Below are the code and all the weights of a small trained network. Each question names an input and a class and asks about switching units off, where a switched-off unit gives its printed mean instead of its output.

import numpy as np


def w(rows, s, z=0):
    codes = np.array(rows[::2]) - 128.0
    scale = np.full(codes.shape[1], s)
    scale[-1] = z or s
    return codes * scale


def f(y):
    return np.maximum(y, 0)


def log_softmax(a):
    a = a - a.max(-1, keepdims=True)
    return a - np.log(np.exp(a).sum(-1, keepdims=True))


def net(x, mask):
    res = np.array(x, float).reshape(1, 5) / 4 @ E
    y = f(res @ A[0][:, :-1].T + A[0][:, -1])
    res = res + np.where(mask, y, B[0][:, -1]) @ B[0][:, :-1]
    return log_softmax(res[-1] @ U[:, :-1].T + U[:, -1])


A, B = {}, {}
E = w([
[128,127,128,128],'x0',
[2,140,120,92],'x1',
[111,20,210,119],'x2',
[128,129,128,128],'x3',
[89,97,78,233],'x4',
],0.015)
A[0] = w([
[160,255,113,61,215],'N0',
[181,147,166,73,177],'N1',
[182,116,126,143,200],'N2',
[185,74,178,112,192],'N3',
[40,112,190,72,209],'N4',
[83,41,152,254,23],'N5',
[204,121,138,153,255],'N6',
[116,156,208,88,157],'N7',
[16,154,50,129,249],'N8',
[150,161,78,251,154],'N9',
[190,181,86,212,199],'N10',
],0.014,0.0061)
B[0] = w([
[167,42,3,101,253],'N0',
[102,66,144,189,207],'N1',
[140,110,107,235,178],'N2',
[101,75,155,173,207],'N3',
[186,116,171,50,215],'N4',
[173,89,6,104,198],'N5',
[128,116,160,243,204],'N6',
[196,127,179,126,189],'N7',
[99,189,77,51,240],'N8',
[144,213,120,143,208],'N9',
[139,185,104,198,212],'N10',
],0.013,0.021)
U = w([
[125,86,71,175,234],'0',
[140,111,77,70,187],'1',
[108,74,200,172,2],'2',
[185,146,215,73,105],'3',
[153,201,124,164,159],'4',
[2,197,95,103,10],'5',
],0.018,0.0046)

Each question gives the input, the list of numbers given to net, and the class t.
The units are the neurons (one row each of A and B). Each row of codes is followed by its name. A weight is (code - 128) times the scale printed after its matrix; where a second scale follows, it is the last column's (A, B and U).
mask holds one flag per neuron, in row order. A switched-off neuron (its flag False) gives its mean, the last column of its row in B, instead of its output. The means were averaged over made-up inputs and are rounded, as every weight is.
A unit's drop is (log p(t) with every unit on - log p(t) with that unit switched off) / (log p(t) with every unit on - log p(t) with every unit switched off).
The circuit of an input: a set's keep is (log p(t) with only the set's units on - log p(t) with every unit switched off) / (log p(t) with every unit on - log p(t) with every unit switched off). Starting from all 11 units, units are removed one at a time, each time the one whose removal leaves the highest keep (on an exact tie, the one counted first), for as long as the keep stays at least 0.8.
units of the circuit, in order: the units of the circuit, biggest drop first
unit that matters most: the unit with the biggest drop
top k neurons: the k neurons with the biggest drops, biggest first
drop of u: that unit's drop, to one decimal
input [1,3,1,-8,-5], class 3: units of the circuit, in order : N5; N4
input [-5,7,-1,-2,0], class 1: unit that matters most : N4
input [4,-1,4,-2,0], class 2: top 2 neurons : N0; N8
input [3,4,4,-2,0], class 3: units of the circuit, in order : N0; N4
input [3,-3,1,1,-2], class 2: units of the circuit, in order : N0; N5; N8
input [-2,-3,0,4,7], class 4: top 2 neurons : N9; N0
input [1,-4,1,-4,-4], class 2: top 2 neurons : N5; N8
input [0,-3,0,8,6], class 4: top 2 neurons : N0; N9
input [8,-3,-8,-5,2], class 4: top 2 neurons : N9; N10
input [-1,0,-5,2,-8], class 0: top 2 neurons : N1; N8
input [7,2,-5,0,0], class 1: top 2 neurons : N0; N6
input [-6,0,-4,-5,-8], class 0: top 3 neurons : N1; N8; N4
input [7,-5,0,-1,2], class 4: top 2 neurons : N0; N9
input [-1,7,7,6,0], class 3: units of the circuit, in order : N4
input [8,-4,-8,1,1], class 4: top 2 neurons : N9; N10
input [-6,-8,-1,-6,3], class 4: top 2 neurons : N0; N9
input [-3,-7,5,0,-1], class 2: drop of N0 : 0.2
input [-5,-3,7,-6,-8], class 2: drop of N5 : 0.0
input [8,6,2,-2,7], class 1: drop of N5 : 0.7
input [5,4,-8,7,2], class 5: unit that matters most : N8
